Below are the code and all the weights of a small trained network. Each question names an input and a target symbol and asks about switching units off, where a switched-off unit gives its printed mean instead of its output.

import numpy as np


def w(rows, s, z=0):
    codes = np.array(rows[::2]) - 128.0
    scale = np.full(codes.shape[1], s)
    scale[-1] = z or s
    return codes * scale


def f(y):
    return y / 2 * (1 + np.tanh(0.7978845608 * (y + 0.044715 * y**3)))


def softmax(a):
    e = np.exp(a - a.max(-1, keepdims=True))
    return e / e.sum(-1, keepdims=True)


def log_softmax(a):
    a = a - a.max(-1, keepdims=True)
    return a - np.log(np.exp(a).sum(-1, keepdims=True))


def net(x, mask):
    ids = ['εζηθλπστφψω'.index(c) for c in x.split()]
    T = len(ids)
    res = E[ids] + P[:T]
    r = res
    for j in range(2):
        rows = slice(4 * j, 4 * j + 4)
        q, k, v = (r @ M[0][rows].T for M in (Q, K, V))
        z = softmax(np.where(np.tri(T) > 0, q @ k.T / 4**0.5, -1e9)) @ v
        o = O[0][rows]
        res = res + np.where(mask[j], z, o[:, -1]) @ o[:, :-1]
    y = f(res @ A[0][:, :-1].T + A[0][:, -1])
    res = res + np.where(mask[2:14], y, B[0][:, -1]) @ B[0][:, :-1]
    return log_softmax(res[-1] @ U[:, :-1].T + U[:, -1])


Q, K, V, O, A, B = {}, {}, {}, {}, {}, {}
E = w([
[166,126,37,138],'ε',
[138,131,176,190],'ζ',
[63,143,138,131],'η',
[108,122,191,154],'θ',
[112,121,154,148],'λ',
[108,150,148,20],'π',
[77,114,95,87],'σ',
[118,127,68,112],'τ',
[80,133,88,76],'φ',
[68,110,121,107],'ψ',
[99,133,2,89],'ω',
],0.019)
P = w([
[114,121,183,253],'0',
[105,110,70,74],'1',
[251,49,142,179],'2',
[96,118,120,125],'3',
[36,146,146,39],'4',
[140,97,101,138],'5',
[85,151,205,168],'6',
[156,151,65,135],'7',
[128,120,190,186],'8',
],0.007)
Q[0] = w([
[37,2,15,118],'H1',
[160,53,120,243],'H1',
[67,71,127,200],'H1',
[110,35,113,125],'H1',
[127,151,51,184],'H2',
[167,105,129,146],'H2',
[126,42,139,146],'H2',
[194,174,204,151],'H2',
],0.0076)
K[0] = w([
[101,199,123,191],'H1',
[138,176,111,198],'H1',
[155,119,175,136],'H1',
[169,99,124,223],'H1',
[158,205,99,211],'H2',
[60,2,104,146],'H2',
[150,129,143,224],'H2',
[144,142,75,108],'H2',
],0.0071)
V[0] = w([
[28,179,157,37],'H1',
[73,201,70,130],'H1',
[195,94,84,148],'H1',
[196,210,175,189],'H1',
[255,108,140,122],'H2',
[71,72,183,105],'H2',
[182,80,78,150],'H2',
[117,90,235,152],'H2',
],0.01)
O[0] = w([
[255,82,170,218,131],'H1',
[161,107,228,127,183],'H1',
[87,106,113,89,117],'H1',
[110,194,71,108,36],'H1',
[106,168,171,79,4],'H2',
[223,235,115,171,165],'H2',
[71,87,175,143,137],'H2',
[115,190,175,139,104],'H2',
],0.0071,0.0032)
A[0] = w([
[79,47,162,109,83],'N1',
[133,203,161,64,253],'N2',
[79,244,78,129,235],'N3',
[179,91,155,203,58],'N4',
[88,106,158,175,232],'N5',
[185,121,114,79,202],'N6',
[25,127,157,193,236],'N7',
[136,56,89,152,192],'N8',
[137,211,103,94,5],'N9',
[101,170,89,131,133],'N10',
[128,152,165,121,98],'N11',
[176,112,108,22,115],'N12',
],0.011,0.0025)
B[0] = w([
[124,63,80,110,206],'N1',
[90,107,160,225,149],'N2',
[93,150,132,188,214],'N3',
[147,115,91,102,206],'N4',
[121,169,117,81,208],'N5',
[173,85,255,116,159],'N6',
[148,128,80,85,253],'N7',
[121,139,230,65,229],'N8',
[128,130,179,127,131],'N9',
[78,111,144,149,156],'N10',
[142,72,92,150,127],'N11',
[107,151,153,215,171],'N12',
],0.0083,0.0055)
U = w([
[120,51,142,100,29],'ε',
[196,151,81,107,126],'ζ',
[106,158,131,188,253],'η',
[188,139,91,126,3],'θ',
[111,124,101,163,84],'λ',
[183,66,177,170,181],'π',
[105,172,168,2,132],'σ',
[160,67,108,144,120],'τ',
[221,120,38,151,116],'φ',
[45,107,82,46,144],'ψ',
[40,156,131,155,91],'ω',
],0.0056,0.0027)

Each question gives the input, a string of symbols that net reads in full, and the target symbol t.
The units are the heads (4 rows each of Q, K, V and O) and the neurons (one row each of A and B). Each row of codes is followed by its name. A weight is (code - 128) times the scale printed after its matrix; where a second scale follows, it is the last column's (O, A, B and U).
mask holds one flag per unit, heads first, then neurons. A switched-off unit (its flag False) gives its mean, the last column of its rows in O or B, instead of its output. The means were averaged over made-up inputs and are rounded, as every weight is.
A unit's drop is (log p(t) with every unit on - log p(t) with that unit switched off) / (log p(t) with every unit on - log p(t) with every unit switched off).
The circuit of an input: a set's keep is (log p(t) with only the set's units on - log p(t) with every unit switched off) / (log p(t) with every unit on - log p(t) with every unit switched off). Starting from the 12 units with the biggest drops (on a tie, the unit counted first), units are removed one at a time, each time the one whose removal leaves the highest keep (on an exact tie, the one counted first), for as long as the keep stays at least 0.8.
circuit, biggest first: the units of the circuit, biggest drop first
top k neurons: the k neurons with the biggest drops, biggest first
which heads matter: for each layer, one digit per head in row order, 1 if its drop is at least 0.15 and else 0, layers parted by /
drop of u: that unit's drop, to one decimal
input ζ ε θ λ, target ω: circuit, biggest first => [H1, N3, H2]
input ζ ε ζ φ, target ω: which heads matter => 10
input ε ε ε, target ψ: circuit, biggest first => [H1, H2]
input θ ε λ ε ε ε ε ψ, target ψ: circuit, biggest first => [H2, H1, N1]
input ε τ θ, target ψ: circuit, biggest first => [H1, H2, N1]
input ε ε ω, target ψ: circuit, biggest first => [H2, H1]
input ε ψ τ, target ψ: circuit, biggest first => [H1, H2]
input φ π φ, target π: circuit, biggest first => [H1, N6]
input ζ ζ ζ θ, target ω: top 2 neurons => [N3, N2]
input ε ε λ ω λ, target ψ: circuit, biggest first => [H2, H1, N1, N7]
input ζ θ θ ψ ω, target η: which heads matter => 01
input ε ζ σ, target ψ: which heads matter => 11
input ζ ε π ω, target ω: which heads matter => 10
input ε ε ζ, target ψ: drop of N8 => 0.0
input ε ε θ τ θ, target ψ: drop of N12 => 0.1
input ω ω ε, target ε: drop of N8 => 0.1
input λ ζ ε σ τ ε ω ε ψ, target ψ: drop of N1 => 0.2
